Here is a tiny trained network, its code and every weight. The questions are about switching its units off for an input and a class, where a switched-off unit gives its printed mean instead of its output.

import numpy as np


def w(rows, s, z=0):
    codes = np.array(rows[::2]) - 128.0
    scale = np.full(codes.shape[1], s)
    scale[-1] = z or s
    return codes * scale


def f(y):
    return y / 2 * (1 + np.tanh(0.7978845608 * (y + 0.044715 * y**3)))


def log_softmax(a):
    a = a - a.max(-1, keepdims=True)
    return a - np.log(np.exp(a).sum(-1, keepdims=True))


def net(x, mask):
    res = np.array(x, float).reshape(1, 7) / 4 @ E
    y = f(res @ A[0][:, :-1].T + A[0][:, -1])
    res = res + np.where(mask, y, B[0][:, -1]) @ B[0][:, :-1]
    return log_softmax(res[-1] @ U[:, :-1].T + U[:, -1])


A, B = {}, {}
E = w([
[169,63,98,121,91,106,156,81,126,74,127,226],'x0',
[127,166,130,51,143,182,73,107,122,16,137,88],'x1',
[84,163,81,155,129,124,130,91,129,120,224,117],'x2',
[51,2,114,154,190,204,152,144,163,73,115,144],'x3',
[150,138,193,159,129,70,150,198,156,12,184,68],'x4',
[115,70,209,41,187,73,170,95,88,162,183,60],'x5',
[149,109,140,138,114,137,116,124,133,131,134,115],'x6',
],0.0076)
A[0] = w([
[67,145,73,158,119,121,118,94,117,126,255,142,35],'n0',
[189,79,94,124,89,89,188,45,87,53,130,195,120],'n1',
[104,110,188,82,139,107,191,79,81,143,145,105,17],'n2',
[100,99,188,85,179,99,146,83,66,141,148,119,19],'n3',
[124,149,111,40,121,166,61,92,119,53,122,93,39],'n4',
[116,132,110,107,148,194,100,47,69,195,90,151,102],'n5',
[191,212,140,84,93,68,95,120,106,158,143,147,6],'n6',
],0.0073,0.0019)
B[0] = w([
[174,71,168,17,45,112,53,144,48,127,111,175,191],'n0',
[130,185,155,202,236,165,84,122,120,170,142,21,254],'n1',
[124,182,110,182,25,170,54,35,166,58,51,105,206],'n2',
[110,178,100,127,107,135,100,91,151,67,48,161,214],'n3',
[82,41,126,248,97,13,224,147,88,239,68,97,213],'n4',
[158,221,201,93,184,39,169,223,138,63,197,201,233],'n5',
[38,15,90,51,177,170,72,133,254,190,177,171,215],'n6',
],0.0071,0.0062)
U = w([
[38,2,100,79,175,215,92,110,239,137,164,154,74],'0',
[142,142,130,131,133,133,127,116,101,128,130,121,254],'1',
[113,231,104,181,13,206,83,55,138,88,47,151,107],'2',
[118,73,123,198,77,15,225,103,49,217,106,116,71],'3',
[175,192,218,103,160,80,173,201,92,50,211,161,87],'4',
[128,195,153,164,197,215,96,99,80,167,166,71,117],'5',
[170,64,164,75,41,161,85,151,42,119,109,158,136],'6',
],0.0075,0.005)

Each question gives the input, the list of numbers given to net, and the class t.
The units are the neurons (one row each of A and B). Each row of codes is followed by its name. A weight is (code - 128) times the scale printed after its matrix; where a second scale follows, it is the last column's (A, B and U).
mask holds one flag per neuron, in row order. A switched-off neuron (its flag False) gives its mean, the last column of its row in B, instead of its output. The means were averaged over made-up inputs and are rounded, as every weight is.
A unit's drop is (log p(t) with every unit on - log p(t) with that unit switched off) / (log p(t) with every unit on - log p(t) with every unit switched off).
The circuit of an input: a set's keep is (log p(t) with only the set's units on - log p(t) with every unit switched off) / (log p(t) with every unit on - log p(t) with every unit switched off). Starting from all 7 units, units are removed one at a time, each time the one whose removal leaves the highest keep (on an exact tie, the one counted first), for as long as the keep stays at least 0.8.
circuit, biggest first: the units of the circuit, biggest drop first
unit that matters most: the unit with the biggest drop
k most important neurons: the k neurons with the biggest drops, biggest first
drop when u is switched off: that unit's drop, to one decimal
input [1,1,6,-2,-5,-6,-7], class 1: unit that matters most -> n2
input [-4,4,7,-1,2,5,-4], class 6: circuit, biggest first -> n0, n1
input [3,-3,3,-6,3,5,-6], class 0: 3 most important neurons -> n6, n5, n4
input [7,-5,2,-3,-3,-3,5], class 5: circuit, biggest first -> n1, n4
input [-3,1,2,-4,7,4,-8], class 1: circuit, biggest first -> n5, n2
input [-4,-4,2,5,-8,8,7], class 2: circuit, biggest first -> n2, n3
input [-5,5,7,1,-3,-1,1], class 6: circuit, biggest first -> n0, n1
input [2,3,8,6,3,2,-6], class 6: 3 most important neurons -> n0, n6, n5
input [5,-2,4,-4,1,1,0], class 5: 2 most important neurons -> n1, n4
input [4,2,7,-3,-3,-6,-6], class 6: circuit, biggest first -> n0, n2
input [0,-3,-2,0,1,3,0], class 2: 2 most important neurons -> n4, n5
input [7,6,5,2,6,6,-2], class 5: 2 most important neurons -> n1, n5
input [1,3,-1,-1,1,4,3], class 2: 2 most important neurons -> n5, n2
input [-2,-5,3,-4,-7,5,3], class 4: circuit, biggest first -> n5
input [7,6,2,4,-2,0,1], class 5: 2 most important neurons -> n1, n6
input [-5,-6,-3,3,7,8,0], class 2: 2 most important neurons -> n2, n3
input [-7,-5,-4,-1,-7,0,-4], class 4: 2 most important neurons -> n5, n4
input [4,-5,3,-8,7,-6,0], class 0: 2 most important neurons -> n6, n5
input [2,7,7,-2,7,6,-5], class 3: 2 most important neurons -> n4, n5
input [2,6,-1,-4,-3,0,-2], class 3: circuit, biggest first -> n4
input [8,-2,0,5,-4,-7,-6], class 5: drop when n1 is switched off -> 0.6
